Known rows, with every way that one mark hangs from another
[H [C E [T [R [Y G]]]]]: [-196  -19  248   71   73 -405  228  -49 -229 -122 -169 -331   26   14
  182 -151   25 -352  -82  353 -391  124   25   29  -11  150   53   61
   92 -192 -360 -317 -299   26  -41  -35 -154   37  258 -139  187  298
  209  198   49   50  258  214 -346]
[J [Y G [U T] [V Q]]]: [-115 -117 -125  100  190 -386  142 -224   37 -142 -309  -46  -96  -81
 -121  -93  253  -15  306  232 -109 -246  -96  -24  -96  151  193   52
 -147   43 -406 -144  179 -160  611 -306  115 -147  -74 -329 -135  230
 -123   69   71  277  314 -390 -290]
[V [U [C [Q [E H]] T] J]]: [-205  -48  199  -84   99 -199  185 -297  -96  237 -367 -226   36  -92
  119 -345  107   -7   77  233 -163  385  -58 -166  330 -176   46 -170
  -99   98   33   33 -167  203 -123   99  -61  193   80 -380  222  208
 -191  -61 -166 -107 -272   76 -201]
[U J [T [R Y]] [V [Q C]]]: [ -64 -411   42 -121   11 -282  107 -360  -96  131 -150  -17   14  106
   99 -195  309 -399  248  205  122  201 -102 -343 -390 -118 -118  126
 -545  127 -214 -143  -50   42  219   18 -187  117  266 -404  201  101
 -176   92  167 -212  259 -417  -10]
[N [Q [E [T [Y J]] [U V]]]]: [-415 -242 -195 -168   57   -7  250 -251  -63  250 -272 -166 -353 -179
  -12   93  445   55  280   42   34  209   98 -137  377   66  118  -41
 -190 -329  140   60   33  -83 -181 -291 -143  -76  101 -229  -98  422
 -294  107 -269  -34  367 -465 -583]
[V [U [C [T Y]]]]: [-105  171  207  -45  283 -382   33 -277 -342  344  -76  -68   -6  114
  281 -119  -62 -201  -78  223 -200  -92 -155  -97   62   -3  -46 -179
 -135 -160  -87  -22  -74  373  143 -211 -158   94   86  -84  123   45
   66   60 -189 -189 -158   32  151]
[V [Q N] U]: [-131  -68 -160 -104  337   67   -1  -45   37  118 -100  147   47  -94
  335 -114   86  -79  118  101 -129    0  227   42   35   12   68  -72
 -201  -58 -171  152   91  101  175 -177  235  -26 -239   38  -92   13
   77  -15  -82 -121 -163 -124  -97]
[C [T N R]]: [-203  -58   87 -132   -1  191  195   62 -178  247 -117  -78  -65  -99
  201 -127  146 -255   37  156 -137  -30    6  -72   92   52   62   16
   55 -220 -212  -84  -82  125 -265 -127  -14    6  -59  -77   58  -55
 -113  -69  -74   64   29   45   10]
[T [N [Q V]] [R [Y G]]]: [ -82 -302 -254  -89   14  -66  309  150   63  101 -361 -184 -386 -484
  207 -188  233 -300  197  324 -129  117   86 -184 -246  165  188  250
 -130 -266 -558  -54 -197  -86   43 -120   25 -256    2 -101  -15 -250
   57  -66   19  168  268  -18 -510]
[U [C Q] J T]: [-104  -78  386   -7 -143 -368  135 -283   92  154 -140 -191  122  173
  -28 -157  115 -131 -105   92  155  -11    5 -317 -168 -287 -148  -44
 -182  164  140  -71 -172   59  223  116 -197  123  203 -347  203  148
 -246  131   61 -150  -33 -150  176]
[E [U J T V]]: [  60 -283   17 -115  -40   10  112 -354   94   13 -173 -285 -134   27
  -68  153  232 -114  179  -35   53  147  -48 -189  -98 -142 -102  -95
 -357  107  236    1  206  237  325   28  -58   49   64 -377  315  255
 -211  142  165 -208  191 -272 -183]
[J [Y U V]]: [  25 -140 -195  123   54 -144    4   19 -121   19 -173   78  -93  -91
  -35   90  162  178  155   48 -121 -102 -200   13   98  -39  136  158
  -32   35 -234   29  147   -5  285 -176   19  -26   36 -156  -75  -10
  -70   24   94  290  163 -212 -278]
[J [Y G V]]: [ -26 -112  -58    4   72 -277   74   43  -59 -200 -200 -102 -142  -62
 -202  -38  148  115   63  207 -143  -26  -78   85  -85  144  150  195
   22   29 -290  -29  177  -64  267 -235  153 -152   58  -62  -65   99
  -43   59    3  239  219  -62 -195]
[H [G [J [Y U]]] [Q [E T]]]: [-128 -142 -128  -49  -14  236  219 -417 -207  304 -214   33   68 -348
 -208  -56  505  -10  288 -157 -136  212  323  317   21    4  167 -133
   47 -241 -331 -132  -55 -128   23 -106  149  -31  105 -275 -204  322
 -167  -86 -510  189  305  -33 -542]
[G [J [Y [U C [T N]]]]]: [ -43 -113  -35   30   28 -168  121 -135 -187  293  -24   72  132 -236
  -40   77  286 -314  195  -84 -243  -34   94 -158 -177 -373  -32 -185
 -193   -4 -336  -88  -35  191  403   17 -121 -205   43 -358  -94  -50
 -260  208  -98   46  -74   24   82]
[U J [T N]]: [ -38 -194  101 -192    4   35  160 -163  154   10 -134 -141  -19 -108
  -30  -58  192 -236  133  -24    0   56   45 -277 -135 -140 -121  -35
 -185   -6 -116 -109  126   66   46   80 -139  -67  -55 -303  165    4
 -328   52    7 -136   47  -18  176]
[N [E [U T]] [Q C V]]: [-310 -391 -249  -93 -234 -226  -28 -365 -168  298 -374   60 -308 -242
  -53 -131  288 -127  279 -215   33  137  -24  -52   19  -40    9 -131
  -85 -209 -308  298  176   59  230  -46  -63 -129  112 -227  305  126
  -48  105   26 -179  -34 -210 -473]
[C E [T J]]: [-105   -2  130  109   -5 -148   72 -105  -86  214  -91 -250   90  235
   15  -84  304 -189  -47   33   58  180  139  111  188    6    4  -63
  182 -199   20 -139   82 -143 -290   76 -107   67  -30  -13  185  279
  -10   28  -31 -169  -76   69 -231]
[N [E [H G] [U [J Y]]] Q]: [-197 -183 -353 -131 -147  173  259 -350 -237  285 -324  -67 -233 -309
  -98  -38  235  -22  151 -218 -247  469 -253  145  302    6   95   72
  -67  -21 -341   -1  228  144  -70   11  -33  -37  160 -347  229   14
  -96  -11  -75  140  180  -13 -670]
[Y J U V]: [ -79  -13 -257  231   49   11   12  108  -19  -72 -249   13    8   46
  -31  160  167  301  328  -17   99   -3  -12  -95  201  -34  218  365
  -93  -14   -2   55  202  -12  248 -289   32 -137  -25 -327   41  105
  -97   28  107  117  293 -355 -203]
[E [H C] [U T]]: [-137 -203  -57    3  -52  -83  -65 -206 -109  -67 -167 -118  -85 -199
  188   67 -199    9   13  -32 -220   14 -133  -78  217  -12  -49 -217
 -166  184  -96   23    2  340  190  119    1 -192   42 -274  145  195
 -177  142  130    4   36  -23 -208]
[H E G Q]: [ -87  -41   70  -39  109  291   38 -249  -80  166 -180 -105  130 -137
  142   -3   86   20   52 -147  -56  152  145  137   10  165  -85    5
  -43 -201 -406 -102  -80   66   39 -107  176 -148   69  -49  159  343
   69 -144 -230 -114  322    1 -357]
[V [Q [E C [H G]] N] U]: [-263    2 -402 -185  169  146   45 -295 -164   81 -309   94  -67 -467
  360 -216  107 -199  284   94 -342  190  196   34  106   27  211 -262
  -42   72 -450  151    0   72 -184 -118  329 -101  -26 -224 -125  214
   53 -241 -414 -243 -302   98 -380]
[V [Q E] [U C T]]: [-263   46   49  -21  285 -339    4 -364 -155  167 -154   15   97 -119
  150 -295   67 -240  290  109  -91  -47  184  -98    6 -105 -161 -398
 -341   74 -172  -10 -113  165  415  -64  -41   66   52 -140  -60  124
   10  -49 -275 -170 -281 -103  118]
[H C G [Q [E U]]]: [ -77 -210  -73  -84  -32  195  -72 -293  -54   10 -212  -64   54 -314
  214   49  105   75   87 -122 -300  229  180  171  163   32   -2 -243
  -56  -54 -309  -40  -92  -17  178 -219   85 -174  230 -162   71  352
   48  -50 -323  -10  109   50 -468]
[G [J [Y [U [T R]] [V Q]]]]: [-159 -294 -140  144   36  -90  106 -156 -269  348 -221  109  -14  -16
  -53  -92  452 -132  299   21   58 -151  -88    5 -162  -88   57  243
 -297  119 -315 -134   76   -7  452 -142    0   10   19 -364 -138  -15
 -209   40   -9  169  267 -415 -121]
[Y J [V [Q [C T]]]]: [-257 -120  -43   40   78 -367  -53 -108   26   40 -183   56  124  366
   30 -255  316  102  277  117  152  228   82  -81  140   75  216  261
  -95  -78 -138  211  150  -98   92 -425   54 -150  152 -249  182  267
 -144   40   18  -85  150 -363  -58]
[G [J [Y [U T] [V Q]]]]: [ -41 -281 -139  129  135 -273   23 -223  -33  190 -149   66   17   -3
 -114  -62  447  -45  298  -60   73  -51   10    7 -118 -128   79  138
 -242  123 -250  -25  122  -83  518 -122    2  -53  -39 -320  -87   99
 -220  102   14  124  193 -360 -193]
[G [J [Y [U T [V Q]]]]]: [  17 -303 -160   49  150 -193  101 -311   34  178  -71   29  111  -79
  -80   16  466 -268  272  -59  121   43   43  -43 -148 -112  -22  -98
 -296  128 -114  -74   26  -41  493  -22   -8   -4 -139 -250  -19  236
 -210  215   22  -35  190 -321 -324]
[R [Y [V U]]]: [  72 -153 -137   99  373 -288 -133   26 -138   17 -175 -120 -206 -109
  158  -79  -26  143  144   90  -96   73   74   -9   27    6   58  323
 -271    6 -126  110   14  281  252 -146   62  128   36  -58  114 -100
  167  -39  103   88   67 -109 -228]
[E C [U [J Y]]]: [  21 -241 -129 -161 -234  -82   65 -233  -84   16  -39   10 -115  -14
  -92  -13  201 -107  -16  -34 -369  221 -182 -106 -217 -110   -6 -108
 -289  121  -20    9  113  203  192  -20 -119  -35  598 -377  154   46
 -111   75   69   -8  -25  108 -119]
[N [E [C Q] H [U T V]]]: [-309 -384  -78    5 -211 -165   18 -339 -171   57 -354 -292 -342 -330
   61  -41  128  -77    9  -96  -70   73 -147 -223  204 -124   -4 -181
  -83   72   35   49 -136  237 -115  125   66  121   93 -370  333  560
 -242  162  148 -188  -32 -171 -678]
[H C G Q]: [   7 -121   24    6  -59   58 -115 -224   41  -57 -146  -14  207 -121
  297  -36   -5  -55 -103  -55  -10   28  144  120    4  125  -90  -32
   11   44 -356  -96 -130    4  126 -148  136 -141  125  -11  203  259
   62   16 -192  -68  236   96 -315]
[G [J [Y U]]]: [  83 -112 -185   65   21   44   59  -26 -140  198    2  170  110 -110
 -187  118  271  -21  118 -139 -147  120  -27  109  -61 -138  100   60
  -56   32 -119  -47   78  -22  249    2  -47  -52   14 -207 -126  -38
  -84  129  -41  143   60   13 -151]
[H [E [T J]] Q]: [-266 -269   96  -90  -14  296   46 -234 -179  242 -231  -90   74  -27
   64  -64  291   15   46  -25  195   73  330  127   80  116  -83  -11
 -127 -295 -185 -191   20   22 -163   46  183 -173  115  -10  112  494
 -210 -129 -247   -2  345 -109 -362]
[E C [H [G J] Q] U]: [  66 -201 -260   51 -248  371  -60 -352  -67  154 -169 -102 -139 -250
  136    4  187   16   64 -208 -290  326   99  139 -137  -43  145  -28
 -161   63 -234  -15  -27  206  -68   -6  328 -234  318 -454  135  249
  -38  -99 -145 -196  117  147 -563]
[T N [R [G [J [Y U]]]]]: [ 138 -187 -236   -4   76  428  255  209 -318  291 -221  250   46 -331
 -104  128  356 -259  250   10 -304  -38   33  -69 -123  -13   55   53
  -39  -89 -495 -145  108   63  178 -184  -46 -182   -4 -192 -146 -319
 -127   56 -230  188  160  124  -67]
[G [J [Y [V U]]]]: [  35 -270 -194   54  244 -134 -128   16 -235  200 -142   37  -33  -85
 -105  -76  264  101  113 -110  -66  168  113  176  -11  -39   12  290
 -196  123 -147  166  203  266  336 -136  158   21  -10  -47   59  -72
  -21   75 -112   14  -14   21 -145]
[N [Q [E C U] V]]: [-160 -318 -368 -144 -307  -67   16 -209   78  115 -316  -20 -410 -389
  100 -129  351 -110  238    1 -137  201   59 -109  -37  -41  110 -237
  -90  -60 -154  261  -68 -124   29  -56  -38 -147  400 -209   65  100
   43 -120 -143 -110 -137   28 -640]
[Q [E [T N]]]: [-244 -123    5 -223   53  125  199  -35  -54   33 -117 -100 -152 -370
  -44  -85  190  -90  214   53 -164   91  322  -45  193  -43  101 -204
  118 -294 -159   13 -116  -70 -342  -18   47  -44  -42  -34 -189  151
 -277  -95 -384  121  -45   56  -95]
[J [Y G [U [T [N E Q]]]]]: [-403 -166 -254 -110   44  -56  260 -182  -93   18 -400   66 -205 -541
 -144  -68  367 -278  294  -13 -266 -167  -21  -48  142   51   92  -71
   70 -222 -634 -230  210 -190  174 -175  -61 -193 -205 -289  -18  186
 -162  176  -56  268  219  -61 -559]

Rows
[  80 -196  -13  -61  262 -126  -20 -140 -135  117 -273  -93 -190   47
   87   -3  102   90   69   95  -49   47 -253 -158  -16  -11  -40  328
 -277   33  -98  -24  261  189  195 -197  -93   90   15 -251  178  -45
 -133   -3  -98 -180   92 -174   74]  [T [Y [V [U J]]]]
[  26 -313 -103   42  114 -244  -18  -19    4  152   -5   36   24   76
  -93 -137  406   16  110  -19   64  196   68   99 -133  -87   58  251
 -171  111 -217   68   39 -107  279 -124   73  -67   86  -45  -70  -14
 -142   62  -77   92   96 -167 -117]  [G [J [Y [V Q]]]]
[-221 -152   41 -275   43  -38   17  -83  -89  102 -128   81   10 -208
   -5 -170  291 -149  225   60 -283  268  124  -94  173 -104  133 -233
  172 -234 -338  101   41 -176 -333 -153  -78 -105   22 -161   -7  177
 -202  -34 -266  -88 -248  125    1]  [Q [C [T N]] E]
[-136   17 -166   77  405 -218   37   42 -172  -79 -362 -140 -145  -10
  -46   17   57  217  189  176 -110   -3  -64  -76   79  269  170  421
 -196 -124 -145  -33  298  138  321 -496   87 -205 -126 -235   22  152
  -42   94 -136  -91  274 -240  -36]  [T [Y G J [V U]]]
[-450   26   23 -283  118  253  481    4 -474  289 -354  106  -88 -139
  -85   45  331 -124  261  267  -31 -123  110 -175   46  137   96  -86
   26 -452 -199  -79  107  -33 -317 -306 -191 -150   63 -120 -319   90
 -258  -17 -539  -30  326 -236  119]  [Q [E [T [R G] [Y J]]] N]
[  83 -278 -168   46 -128  -20   -9 -233   73  -27 -348 -179   29 -347
  390 -119  -81  -14   -3   15   70  230  -25   40   12  216  -28  -94
  -12   31 -515   77 -213  154  114   62  241 -323  -20  -37  296  140
  -37  -79 -132 -116  210  110 -586]  [E [H C G [Q V]]]
[-292 -377 -178 -133   48  -46   45  -84  -48  -19 -312   10 -240 -345
  110 -252  245   87  419  194 -210  255  154 -133  291  -56  255  -27
   31 -145 -562  173  -18 -149 -377 -120  279 -234  -16 -237 -214  213
 -464 -169 -323  101  -46 -201 -250]  [Y [V [Q C [E H [T N]]]]]
[-169 -376  112   97  -75 -105  272  145  -64  552 -373 -435  -77  -79
  240 -248  445 -295 -111  136   93  242  174 -121  144   55   71   78
  205 -401 -207  -15 -261 -128 -356   37  -43   28 -188    4  211   85
 -181  -25  -79 -155 -144   -5 -406]  [C E [Q V] [T J N R]]
[ -36    8 -312  161  198   -2  207  -35  226 -279 -251  -81  127  -18
  -14  110  242  -11  412  202   41  103  103 -113   45  173  269  127
 -190  -27  -49 -124  100 -190  436 -370  189 -244 -178 -313    1  392
  -49  131   55   14  399 -388 -433]  [Y G J [U [V Q]]]
[  65 -264 -355  -64  -43  276  -37 -273 -265  200 -208  -57  -74 -347
 -130  204  294   36  374 -214 -263  651  107  130  138 -192  252  -71
   -1   85 -173  233  148   59  -97  -51  238 -190   21 -402   20  302
 -137  -18 -315 -267  -83  -34 -452]  [Q C [E [H [G J]] [U V]]]
[  -5   23   21  128  -34 -221   40 -303  -87   25 -152  -82   56  -45
  133  182   75 -219  222  121   89 -244  -40 -240  -73 -254  -74 -241
 -200  115   -7  -60  -43  187  424   -8  -35    1    3 -290  117  269
  -75  149   88 -125   90 -264 -151]  [Y [U C T V]]
[-419  -67  191 -296   13  -49  231 -314 -316  388 -225 -138 -116 -208
  212   14  164 -196 -217   63 -176  -71  199 -126  -10   39  182   -4
  264 -375 -284   75 -285   26 -404 -187   99  -28  211 -167  -41  593
 -172   -8 -474 -208  121  -80 -274]  [H [E [C [Q N]] [T Y]] G]
[ -75  -16 -175  130  250 -292  223 -171   51 -248 -273 -246  -21 -137
 -147  149  181  -80  402  165   47   36   92 -226  -95   78  178  138
 -302  -66    4 -193   67   31  462 -184  -70 -144 -103 -455   96  383
  -42  230  239   40  527 -384 -412]  [R [Y G J [U T V]]]
[ 247 -142 -203   98  186  -47  134  -59   31 -156 -135 -164  -49 -220
 -138  243  283 -112  291  128 -117  224  145  -14 -247 -129  275  236
 -139   -4  -66 -166  -10  -96  339  -80   80  -91  -70 -346   15  238
   66  172   73   47  339  -93 -501]  [R [Y [G J] [U V]]]
[-110 -422 -150  -80   56 -283 -120  -97 -148  165  -84  248   73  -37
 -236 -210  547   37  302  -49  -95  391   91   74  -92 -199  104  104
 -108   97 -419  154  109 -323  144 -168    6 -131  223 -171 -192  101
 -220   29 -291  -16 -108 -143  -56]  [G [J [Y [V [Q C E]]]]]
